Where the symbols take the objects:
PM ! BC
PM + BF
PM § CM
PM ^ LG
PM ~ LM
PM & SG
JL ! FM
JL + DH
JL § NT
JL ^ PJ
JL ~ FB
JL & LT
RF ! TL
RF + FL
RF § RD
RF ^ HM
RF ~ CN
RF & TN
PC ! PF
PC + FJ
PC § LT
PC ^ FQ
PC ~ SJ
PC & NT
SG ! LL
SG + MJ
SG § PG
SG ^ LB
SG ~ FD
SG & PM
ZM ! DZ
ZM + SJ
ZM § ZF
ZM ^ QN
ZM ~ FJ
ZM & CF
HM ! MD
HM + LM
HM § TZ
HM ^ RF
HM ~ BF
HM & DL
HT ! CF
HT + BT
HT § CR
HT ^ SF
HT ~ MG
HT & DZ
FL ! LT
FL + RF
FL § PF
FL ^ LM
FL ~ LG
FL & FM
CM ! PP
CM + RN
CM § PM
CM ^ RZ
CM ~ CQ
CM & PG
QT ! LM
QT + MD
QT § FQ
QT ^ LT
QT ~ BC
QT & PJ
RZ ! SJ
RZ + DZ
RZ § LG
RZ ^ CM
RZ ~ PF
RZ & BT
DP ! MJ
DP + LL
DP § NQ
DP ^ CJ
DP ~ DS
DP & DC
SL ! LG
SL + ZF
SL § SJ
SL ^ BC
SL ~ LT
SL & FB
TZ ! RG
TZ + CQ
TZ § HM
TZ ^ RD
TZ ~ RN
TZ & TM
TN ! DH
TN + FM
TN § MG
TN ^ DL
TN ~ CR
TN & RF
DL ! DS
DL + FD
DL § TM
DL ^ TN
DL ~ MJ
DL & HM
LL ! SG
LL + DP
LL § FT
LL ^ FB
LL ~ PJ
LL & BC
RD ! FJ
RD + PF
RD § RF
RD ^ TZ
RD ~ DZ
RD & MG
PJ ! FD
PJ + DS
PJ § GG
PJ ^ JL
PJ ~ LL
PJ & QT
CQ ! FQ
CQ + TZ
CQ § LM
CQ ^ PF
CQ ~ CM
CQ & DN
CN ! ZF
CN + LG
CN § DZ
CN ^ BF
CN ~ RF
CN & CR
QN ! RN
QN + PP
QN § DC
QN ^ ZM
QN ~ RG
QN & NQ
SF ! NQ
SF + PG
SF § MJ
SF ^ HT
SF ~ TM
SF & RN
ZN ! TM
ZN + GG
ZN § DS
ZN ^ TH
ZN ~ NQ
ZN & RG
FT ! PG
FT + NQ
FT § LL
FT ^ LS
FT ~ GG
FT & PP
MG ! TH
MG + CD
MG § TN
MG ^ TM
MG ~ HT
MG & RD
CD ! NT
CD + MG
CD § FM
CD ^ DN
CD ~ BT
CD & PF
RG ! TZ
RG + FQ
RG § MD
RG ^ FJ
RG ~ QN
RG & ZN
PP ! CM
PP + QN
PP § BC
PP ^ SJ
PP ~ FQ
PP & FT
NT ! CD
NT + TH
NT § JL
NT ^ GG
NT ~ LS
NT & PC
MJ ! DP
MJ + SG
MJ § SF
MJ ^ CR
MJ ~ DL
MJ & BF
CJ ! CR
CJ + FB
CJ § CF
CJ ^ DP
CJ ~ DH
CJ & ZF
FD ! PJ
FD + DL
FD § DN
FD ^ FM
FD ~ SG
FD & LM
TL ! RF
TL + LT
TL § FJ
TL ^ MD
TL ~ ZF
TL & DH
CR ! CJ
CR + LB
CR § HT
CR ^ MJ
CR ~ TN
CR & CN
BT ! LS
BT + HT
BT § LB
BT ^ PG
BT ~ CD
BT & RZ
LS ! BT
LS + CF
LS § FB
LS ^ FT
LS ~ NT
LS & SJ
LT ! FL
LT + TL
LT § PC
LT ^ QT
LT ~ SL
LT & JL
DZ ! ZM
DZ + RZ
DZ § CN
DZ ^ RN
DZ ~ RD
DZ & HT
FJ ! RD
FJ + PC
FJ § TL
FJ ^ RG
FJ ~ ZM
FJ & TH
FM ! JL
FM + TN
FM § CD
FM ^ FD
FM ~ LB
FM & FL
LB ! FB
LB + CR
LB § BT
LB ^ SG
LB ~ FM
LB & LG
PG ! FT
PG + SF
PG § SG
PG ^ BT
PG ~ DN
PG & CM
ZF ! CN
ZF + SL
ZF § ZM
ZF ^ DC
ZF ~ TL
ZF & CJ
SJ ! RZ
SJ + ZM
SJ § SL
SJ ^ PP
SJ ~ PC
SJ & LS
CF ! HT
CF + LS
CF § CJ
CF ^ NQ
CF ~ TH
CF & ZM
DH ! TN
DH + JL
DH § TH
DH ^ DS
DH ~ CJ
DH & TL
FB ! LB
FB + CJ
FB § LS
FB ^ LL
FB ~ JL
FB & SL
NQ ! SF
NQ + FT
NQ § DP
NQ ^ CF
NQ ~ ZN
NQ & QN
FQ ! CQ
FQ + RG
FQ § QT
FQ ^ PC
FQ ~ PP
FQ & GG
LM ! QT
LM + HM
LM § CQ
LM ^ FL
LM ~ PM
LM & FD
PF ! PC
PF + RD
PF § FL
PF ^ CQ
PF ~ RZ
PF & CD
GG ! DN
GG + ZN
GG § PJ
GG ^ NT
GG ~ FT
GG & FQ
TH ! MG
TH + NT
TH § DH
TH ^ ZN
TH ~ CF
TH & FJ
DN ! GG
DN + TM
DN § FD
DN ^ CD
DN ~ PG
DN & CQ
DC ! BF
DC + BC
DC § QN
DC ^ ZF
DC ~ MD
DC & DP
MD ! HM
MD + QT
MD § RG
MD ^ TL
MD ~ DC
MD & DS
BC ! PM
BC + DC
BC § PP
BC ^ SL
BC ~ QT
BC & LL
BF ! DC
BF + PM
BF § RN
BF ^ CN
BF ~ HM
BF & MJ
LG ! SL
LG + CN
LG § RZ
LG ^ PM
LG ~ FL
LG & LB
TM ! ZN
TM + DN
TM § DL
TM ^ MG
TM ~ SF
TM & TZ
RN ! QN
RN + CM
RN § BF
RN ^ DZ
RN ~ TZ
RN & SF
DS ! DL
DS + PJ
DS § ZN
DS ^ DH
DS ~ DP
DS & MD

The rows follow the links: the fewer symbols apart two objects are, the more alike their rows tend to be.

Each row is also shifted at random along 9 hidden directions that mean nothing.

Some objects, each with a row of numbers:
ZM	[-83,-68,34,38,14,-73,82,86,-47,-86,-48,-43,63,-102,-1,-33,66,9,81,4,-30,-28,-63,29,-73,38,21,-50,-119,49,28,59,60,-64,-86,-29,12,8,74,93,25,-8,-7,45,28,-22,-72,11,36,-40,46,127,54,-23,48,-13,-17,-41,29,-31,72]
TZ	[281,-55,34,-51,11,-52,55,124,15,67,89,125,10,201,16,29,-68,5,-65,-61,86,73,-137,-57,-98,65,41,-43,90,31,10,7,-43,-144,-63,93,-4,-17,110,135,-11,21,35,57,81,-89,-31,79,39,-122,69,-37,50,-161,86,-67,35,68,-26,0,-94]
CD	[1,32,-33,10,25,22,50,-42,30,19,3,4,24,-253,-55,62,46,63,-25,34,-90,-63,98,116,-11,46,-29,81,-168,-8,21,-33,28,139,65,-91,55,75,-43,-7,79,14,-84,-46,-65,53,29,-97,-11,120,-79,2,-4,-29,147,30,45,15,-1,-25,-26]
GG	[17,54,30,20,-14,32,50,56,96,-9,32,24,5,-200,58,86,-71,-6,-147,58,-9,-25,51,89,-21,37,-14,-69,-46,-28,61,-14,36,75,24,-73,-21,42,-15,-22,-12,118,-2,-35,28,40,-15,100,-99,17,-71,-5,102,-48,113,-47,64,33,-76,-14,78]
CM	[-339,-3,30,46,14,-30,-27,21,2,-15,35,108,84,102,35,-32,-19,-17,-105,0,-23,7,14,-155,19,-234,-95,4,-5,21,-32,-28,-37,64,-95,-24,41,-1,-101,77,-39,55,197,57,-52,12,-106,-174,-2,99,18,159,98,-33,-35,-54,-57,118,0,58,-4]
FB	[-91,82,27,21,-61,77,-33,8,-69,-20,-8,-33,-121,-39,6,28,4,-68,-69,20,29,152,47,-24,125,-4,81,84,24,37,109,-23,-74,71,103,-87,0,-26,-31,-6,-19,-18,-65,-6,-50,-37,53,109,-93,-65,-19,-189,40,22,29,-77,-47,54,48,-47,-78]
PM	[13,57,35,-40,-38,72,23,41,29,44,70,109,-27,80,-24,0,-86,15,-165,65,31,-37,75,-12,2,-28,-12,-62,51,-58,-4,-26,-13,50,50,-51,41,-5,-150,-58,-14,39,18,22,-17,4,103,98,-45,29,-69,-50,32,-8,119,76,-7,4,-17,-59,-25]
PJ	[-41,21,-35,19,-16,-30,-37,-36,59,42,10,-21,2,112,31,-72,-107,-19,45,11,25,-117,-58,-49,-56,15,0,-47,114,-3,-31,2,59,44,-9,108,-82,-42,50,-149,-31,-11,49,-83,43,-56,-21,-3,-7,-19,14,-12,-118,21,-77,54,-18,-76,-90,15,64]
PP	[76,44,41,12,30,69,-75,22,-54,-4,12,-83,-32,9,-13,-45,36,-46,37,-23,34,-17,111,-51,63,-1,-33,90,-16,-26,29,1,47,52,20,-25,-57,-35,-40,-85,-54,-7,-11,-31,-49,-54,-36,-32,17,20,39,-90,-112,192,-174,37,-38,-68,-14,-20,-3]
FJ	[-194,-15,65,12,33,-32,74,54,-12,-6,-58,-131,-54,-173,5,33,123,49,32,-80,-34,56,52,82,-24,129,-47,92,-205,70,82,69,-22,-20,-18,-17,-14,49,104,-16,6,-2,-27,-11,12,8,-157,-61,90,15,-12,-38,71,70,-57,-125,70,-34,24,-58,79]
FT	[84,-42,-7,18,44,28,-48,61,-22,-1,4,-39,118,-94,45,-60,30,-85,25,-38,6,-36,-41,-33,-2,-46,-37,21,-54,-42,24,-15,50,-1,16,-5,-31,-10,115,84,16,-11,-7,-1,-54,-6,-45,-70,-68,37,79,23,-50,-9,-48,-29,-67,12,-5,30,-8]
MJ	[-221,-7,-67,-50,8,-56,-28,-95,105,120,-1,105,96,117,3,-131,-97,40,-125,-47,-28,-126,36,11,-127,-106,-97,-115,2,-67,-159,-6,21,69,-24,14,-10,23,-93,-91,41,-27,142,47,37,42,-14,-139,-7,79,-51,101,-79,-21,-20,112,-37,-76,-10,45,27]
SF	[-110,-21,-30,-56,-22,-34,127,35,105,-49,36,16,111,-166,-84,49,61,54,90,-24,-46,-139,-47,99,-30,65,13,-157,32,-20,3,6,38,-84,-45,-61,30,18,34,26,21,15,-137,49,34,41,110,141,-46,-26,-51,111,-16,-10,67,121,57,-70,-57,-2,105]
FL	[-87,0,-8,50,21,-48,9,-37,114,-98,-13,93,121,-134,32,59,-97,65,-132,94,-65,-110,65,43,24,-136,-176,-28,-66,-111,-132,27,85,65,-1,-57,27,12,-181,-69,32,133,69,7,-36,166,14,-61,-141,146,-137,165,144,-97,56,58,72,80,0,20,79]
CQ	[-35,62,16,2,-58,-22,60,28,10,-65,53,54,10,132,1,52,54,-7,165,128,67,63,-22,-164,80,-138,56,-60,150,96,72,-66,-54,-56,-174,48,36,-22,-56,130,-77,15,-27,5,-22,-19,4,37,142,-21,23,200,24,12,39,-22,38,116,46,59,46]
TN	[191,-47,-46,-24,2,-57,4,-83,25,6,-46,63,28,-56,-7,21,-73,35,25,2,-28,-52,-28,77,-33,45,16,-77,48,-79,-99,32,47,-14,70,20,21,12,-38,1,115,-42,-35,-16,14,29,147,37,-78,11,-52,19,-23,-94,80,103,46,-48,2,26,-7]
JL	[-148,68,9,72,-111,-82,120,-47,102,-78,-41,-9,-90,-22,41,11,-27,19,99,116,42,-46,-91,-44,-8,-26,18,-121,100,91,56,7,4,-27,-113,40,-5,-24,7,-52,-96,54,-2,-6,26,35,-53,185,10,-81,-33,162,41,-4,54,-74,19,88,-55,-31,164]
LL	[-57,49,9,-17,-12,33,24,5,-9,79,7,-62,-26,-28,18,-98,38,-4,-75,-20,27,-6,30,20,-65,50,-6,61,-192,42,14,-24,-40,88,62,19,-41,25,-4,-40,14,-74,69,15,-15,-18,-138,-89,52,39,4,-51,-68,107,-19,-18,-80,-54,-54,-55,-6]
ZN	[12,-6,12,-21,1,16,-21,31,-69,79,22,7,15,94,65,-6,-7,-60,-66,-54,7,62,24,39,-69,28,68,-5,-33,22,25,-45,-52,30,-29,26,-10,68,48,44,20,-40,66,3,22,-76,-86,-22,50,-17,4,-36,-5,-24,6,-52,20,18,-36,19,-19]
LT	[-286,28,-4,50,22,-8,-21,-7,-60,35,-19,-4,-29,-3,40,-38,8,-14,1,89,19,27,-5,-22,10,-5,77,63,-105,19,17,-14,5,90,10,4,-33,56,-23,48,80,-62,41,-16,-51,-17,-18,-105,46,50,37,49,41,-98,110,-14,2,47,3,-7,-34]
DC	[150,-33,-7,13,11,-9,13,38,-53,14,-8,61,42,29,42,-67,-34,-19,-128,14,20,-2,53,65,-77,-4,-5,-75,-93,-49,-92,4,47,-19,-42,-7,-44,53,-83,24,31,-16,126,40,20,48,-55,-52,-25,29,-38,74,36,-8,12,38,-37,-39,-37,-5,2]
MD	[222,-73,-40,-48,15,10,-33,71,-12,-22,-28,-84,12,48,8,66,-79,-65,129,-84,101,57,-124,-27,55,75,-25,-18,209,-79,-19,45,33,-203,52,117,-96,-122,193,-1,-27,20,-96,-69,64,-6,72,188,-77,-147,88,-179,-67,15,-157,-19,12,-29,-8,91,-7]

From each start, follow one symbol. Which object do you reach?
Answer with the object's name.
[178,-27,-25,33,-17,25,-35,-15,-45,-98,-59,-103,-33,-108,2,46,57,-54,43,-37,-18,105,15,24,116,-11,10,76,-19,-33,15,40,-48,-54,77,-51,-22,-21,43,23,35,-11,-79,34,-32,41,5,73,-115,-51,-2,-88,19,80,-96,-54,-42,14,52,10,-25]
~ DH
[55,46,45,-44,-75,12,61,12,45,18,54,87,-24,81,-12,67,-68,66,-45,56,71,-26,21,35,-13,6,-5,-100,102,8,-18,-25,-2,-39,-52,27,25,14,-115,-16,4,-12,-14,42,54,49,69,113,63,-67,-93,31,46,-27,81,-3,59,-8,12,5,45]
§ TZ
[-118,-21,-27,9,-19,-44,9,40,-26,-28,12,28,78,47,16,-97,-2,-46,-4,-40,-18,-25,-89,14,-102,-23,52,-130,13,51,8,-42,1,-26,-112,-30,-9,36,62,75,-23,-49,52,20,32,-45,-71,37,22,-43,26,142,14,-42,47,-9,-20,-10,-35,18,41]
! SF
[146,30,-17,-65,19,13,-8,24,15,105,75,112,42,86,9,-14,-108,24,-78,46,66,-39,-23,-12,-79,61,-10,-24,15,-60,-38,-16,71,16,37,51,-27,-4,-36,13,53,-32,33,-37,18,-18,63,14,-32,44,-36,-13,2,-122,118,62,-9,17,-53,-8,-98]
& FD
[74,-37,4,-13,-45,-43,57,15,48,-71,12,28,-51,-12,-98,112,8,37,87,-74,-37,8,-95,-1,36,45,17,-115,228,9,19,31,-17,-137,9,-32,66,-65,92,-7,-69,82,-135,19,13,-2,136,237,-85,-146,27,-63,-13,-40,-27,44,-17,-22,9,-8,19]
& DZ
[185,43,35,-17,-85,5,98,21,24,-3,0,-47,-48,-7,-8,-23,19,0,-61,10,71,-16,13,99,-47,81,90,-103,23,31,20,-30,-46,-15,-20,-46,-48,7,-85,-70,-36,-24,-17,46,70,8,-15,184,18,-113,-70,-2,-5,100,26,17,-45,-45,-96,-84,66]
! MJ
[-83,42,14,-1,-20,21,1,-1,-32,98,61,69,-96,124,-67,-18,-54,53,-106,30,5,37,12,-35,-29,46,38,36,4,15,-12,9,-22,59,34,-7,39,-6,-79,-57,13,-20,23,19,-41,-54,61,9,19,25,3,-87,-22,-46,71,54,-65,12,-13,-92,-63]
& LB
[-172,58,76,28,63,56,-46,25,53,-36,-11,-133,-49,1,45,63,37,-55,89,-50,58,-3,67,-108,94,-9,-132,53,97,13,43,33,51,-10,-13,61,-49,-88,67,-152,-174,134,-32,-72,45,-8,-126,31,-3,-40,15,-144,-21,188,-238,-59,45,3,-24,-28,76]
& GG
[5,-37,49,16,38,-23,-61,8,38,-18,-4,24,13,38,-34,88,-68,24,-23,-66,-37,52,10,-8,75,-17,-81,21,130,-29,-7,30,-21,-85,3,9,37,-29,49,-26,-41,86,-11,12,44,-14,59,30,-48,-36,-26,-104,45,-54,-69,-25,40,53,42,22,-36]
& MG
[-66,-39,-61,22,30,63,-74,26,-68,-58,70,90,107,8,29,23,13,-94,-86,-14,-12,113,-31,-106,140,-201,13,51,50,-16,37,-55,-50,8,33,-58,67,7,13,232,27,-2,7,44,-97,-11,52,-61,-86,46,60,23,64,-112,44,-57,-53,151,84,115,-165]
& CM
[-114,-23,-27,-70,91,36,-30,-41,54,98,38,-57,14,-70,-19,28,20,61,7,-105,-74,-94,77,69,-50,84,-118,70,-18,-60,-23,3,29,41,80,3,-14,14,32,-138,-31,-24,-44,-57,22,-22,-37,-81,32,49,-19,-153,-122,85,-118,24,36,-106,-39,18,6]
§ DL
[50,-59,-97,11,61,-30,-89,-60,30,-22,-19,26,119,-27,74,22,7,-11,-31,-34,5,34,11,-31,85,-208,-133,54,6,-51,-99,-31,-67,-20,17,23,-17,51,12,96,43,-5,21,51,-23,117,-34,-149,-21,63,-13,112,45,-13,-85,-61,18,68,54,150,-21]
! DS
[251,-31,-19,31,18,-23,-24,-19,71,-27,25,61,75,-51,-49,3,-58,-2,-42,-55,-53,-77,-65,-19,6,-38,-90,-44,58,-68,-42,42,82,27,6,-44,8,-30,16,-19,-11,61,27,-21,-39,40,33,52,-130,21,8,0,4,-47,-25,66,-36,33,6,-15,4]
+ HT
[219,-37,-59,-4,2,-1,-1,-46,37,-50,-6,-30,103,8,15,-73,22,-21,3,26,35,-59,-10,-123,44,-180,-108,10,-21,-1,-88,2,-4,3,-33,20,2,-27,-69,47,-30,-23,52,27,-65,69,-23,-108,-34,39,10,154,-10,60,-92,-18,-48,56,11,56,49]
~ FD
